Here is a tiny trained network, its code and every weight. The questions are about switching its units off for an input and a target symbol, where a switched-off unit gives its printed mean instead of its output.

import numpy as np


def w(rows, s, z=0):
    codes = np.array(rows[::2]) - 128.0
    scale = np.full(codes.shape[1], s)
    scale[-1] = z or s
    return codes * scale


def f(y):
    return y / 2 * (1 + np.tanh(0.7978845608 * (y + 0.044715 * y**3)))


def softmax(a):
    e = np.exp(a - a.max(-1, keepdims=True))
    return e / e.sum(-1, keepdims=True)


def log_softmax(a):
    a = a - a.max(-1, keepdims=True)
    return a - np.log(np.exp(a).sum(-1, keepdims=True))


def net(x, mask):
    ids = ['ΘΠΩελμτφ'.index(c) for c in x.split()]
    T = len(ids)
    res = E[ids] + P[:T]
    r = res
    for j in range(3):
        rows = slice(2 * j, 2 * j + 2)
        q, k, v = (r @ M[0][rows].T for M in (Q, K, V))
        z = softmax(np.where(np.tri(T) > 0, q @ k.T / 2**0.5, -1e9)) @ v
        o = O[0][rows]
        res = res + np.where(mask[j], z, o[:, -1]) @ o[:, :-1]
    y = f(res @ A[0][:, :-1].T + A[0][:, -1])
    res = res + np.where(mask[3:27], y, B[0][:, -1]) @ B[0][:, :-1]
    return log_softmax(res[-1] @ U[:, :-1].T + U[:, -1])


Q, K, V, O, A, B = {}, {}, {}, {}, {}, {}
E = w([
[133,67,85,61,157,102],'Θ',
[136,113,195,118,191,119],'Π',
[75,202,38,151,210,145],'Ω',
[148,160,62,133,96,192],'ε',
[115,205,126,59,145,166],'λ',
[168,80,48,163,181,174],'μ',
[251,90,103,70,102,132],'τ',
[193,110,201,148,74,218],'φ',
],0.015)
P = w([
[84,154,102,196,47,59],'0',
[185,199,115,177,155,117],'1',
[134,147,113,136,130,184],'2',
[143,123,90,128,162,206],'3',
[160,112,98,119,183,226],'4',
[175,96,93,115,193,251],'5',
[196,96,81,104,215,255],'6',
[238,96,69,104,242,248],'7',
],0.0078)
Q[0] = w([
[160,110,104,71,178,179],'h1',
[115,137,119,185,220,142],'h1',
[181,126,61,61,156,246],'h2',
[171,128,161,144,180,162],'h2',
[60,128,101,169,50,15],'h3',
[190,93,98,107,141,137],'h3',
],0.012)
K[0] = w([
[120,120,161,96,214,219],'h1',
[200,113,92,69,107,254],'h1',
[170,114,158,113,176,217],'h2',
[143,188,79,98,179,217],'h2',
[47,242,90,145,109,60],'h3',
[144,72,162,70,172,146],'h3',
],0.0093)
V[0] = w([
[119,104,136,253,121,158],'h1',
[132,155,18,105,74,164],'h1',
[121,125,55,132,165,133],'h2',
[85,210,136,104,88,174],'h2',
[189,138,132,162,61,125],'h3',
[204,110,71,106,99,106],'h3',
],0.012)
O[0] = w([
[81,125,172,244,157,232,191],'h1',
[152,158,67,149,7,150,148],'h1',
[48,210,94,218,109,29,168],'h2',
[212,254,60,46,165,147,139],'h2',
[53,189,221,39,102,185,252],'h3',
[18,118,151,114,38,109,242],'h3',
],0.0075,0.0037)
A[0] = w([
[192,112,139,105,93,121,92],'n1',
[100,155,93,129,98,96,152],'n2',
[147,86,156,107,102,137,100],'n3',
[171,126,97,101,203,159,171],'n4',
[179,111,127,166,134,139,123],'n5',
[160,112,122,155,96,140,110],'n6',
[122,90,152,142,135,57,254],'n7',
[120,214,160,105,134,106,223],'n8',
[92,146,53,146,151,162,38],'n9',
[143,141,73,135,155,155,93],'n10',
[125,76,122,128,138,153,175],'n11',
[123,108,124,106,131,126,184],'n12',
[81,200,116,76,201,83,56],'n13',
[91,135,75,164,139,160,121],'n14',
[158,152,151,154,69,131,111],'n15',
[183,164,106,9,145,112,142],'n16',
[77,185,75,92,108,105,157],'n17',
[140,208,172,185,143,129,230],'n18',
[123,161,101,138,211,114,45],'n19',
[83,123,129,146,196,87,94],'n20',
[125,161,81,129,194,93,71],'n21',
[97,151,178,187,129,125,139],'n22',
[102,87,175,69,175,105,187],'n23',
[53,148,156,129,113,137,112],'n24',
],0.012,0.0054)
B[0] = w([
[76,119,153,70,161,129,140],'n1',
[154,90,152,167,135,58,175],'n2',
[86,118,152,149,147,114,164],'n3',
[185,153,129,143,97,142,254],'n4',
[174,200,125,112,145,88,152],'n5',
[134,123,169,108,213,88,137],'n6',
[186,147,112,209,91,30,183],'n7',
[109,86,77,58,95,167,217],'n8',
[116,142,190,80,130,111,182],'n9',
[159,162,158,122,141,135,169],'n10',
[102,170,176,178,129,140,188],'n11',
[106,143,110,173,115,149,153],'n12',
[78,98,212,112,194,10,174],'n13',
[97,141,149,105,142,125,187],'n14',
[118,128,97,113,196,102,162],'n15',
[139,44,135,151,203,172,226],'n16',
[191,110,127,179,141,90,213],'n17',
[102,166,1,131,154,143,242],'n18',
[157,128,140,73,90,86,172],'n19',
[86,176,205,93,157,63,170],'n20',
[118,116,119,66,95,79,164],'n21',
[53,91,147,86,156,164,180],'n22',
[182,133,207,121,73,211,238],'n23',
[155,114,99,91,111,96,181],'n24',
],0.0079,0.0087)
U = w([
[188,48,113,254,137,137,67],'Θ',
[176,158,214,183,180,103,152],'Π',
[98,188,153,79,168,79,44],'Ω',
[169,184,40,166,103,150,252],'ε',
[175,84,97,109,195,121,39],'λ',
[68,124,103,232,224,121,199],'μ',
[82,57,150,78,55,111,172],'τ',
[74,145,153,86,194,209,72],'φ',
],0.0074,0.0036)

Each question gives the input, a string of symbols that net reads in full, and the target symbol t.
The units are the heads (2 rows each of Q, K, V and O) and the neurons (one row each of A and B). Each row of codes is followed by its name. A weight is (code - 128) times the scale printed after its matrix; where a second scale follows, it is the last column's (O, A, B and U).
mask holds one flag per unit, heads first, then neurons. A switched-off unit (its flag False) gives its mean, the last column of its rows in O or B, instead of its output. The means were averaged over made-up inputs and are rounded, as every weight is.
A unit's drop is (log p(t) with every unit on - log p(t) with that unit switched off) / (log p(t) with every unit on - log p(t) with every unit switched off).
The circuit of an input: a set's keep is (log p(t) with only the set's units on - log p(t) with every unit switched off) / (log p(t) with every unit on - log p(t) with every unit switched off). Starting from the 12 units with the biggest drops (on a tie, the unit counted first), units are removed one at a time, each time the one whose removal leaves the highest keep (on an exact tie, the one counted first), for as long as the keep stays at least 0.8.
units of the circuit, in order: the units of the circuit, biggest drop first
most important unit: the unit with the biggest drop
k most important neurons: the k neurons with the biggest drops, biggest first
which heads matter: for each layer, one digit per head in row order, 1 if its drop is at least 0.15 and else 0, layers parted by /
input μ ε ε φ μ τ Π μ, target τ: units of the circuit, in order => (h3 h2 n24)
input φ Π φ Π λ Π, target λ: which heads matter => 111
input μ φ Π μ Π Π μ, target μ: which heads matter => 010
input Π λ λ Θ, target λ: units of the circuit, in order => (h1 n16)
input Π τ ε Π, target τ: which heads matter => 001
input Ω μ Ω Ω φ Π, target φ: most important unit => h1
input τ Θ λ Π φ τ, target φ: which heads matter => 011
input μ ε Π Π φ, target φ: which heads matter => 001
input ε τ Π Π λ, target λ: which heads matter => 110
input Π φ τ Π ε μ Θ ε, target μ: 2 most important neurons => (n23 n4)
input Π ε φ Π Ω Π, target Ω: which heads matter => 111
input Π τ μ, target τ: units of the circuit, in order => (h3 n24)
input φ Π Π Ω, target Ω: which heads matter => 000
input τ λ Π Π Π Π, target Π: which heads matter => 101
input Π φ φ μ ε τ ε, target τ: units of the circuit, in order => (h3)
input μ τ Ω, target Ω: units of the circuit, in order => (n13 n9)
input μ ε ε τ φ Π, target φ: which heads matter => 001
input φ μ λ, target λ: 2 most important neurons => (n17 n16)
input Π φ Ω Ω Π Π, target Ω: units of the circuit, in order => (h2 h1 n20 n16)
input Π τ Ω, target τ: which heads matter => 101
input τ Π Π ε Θ Π, target ε: most important unit => h3
input Θ ε Π Π Π Θ, target Π: 2 most important neurons => (n20 n18)
input Π μ φ φ μ, target φ: 2 most important neurons => (n7 n17)
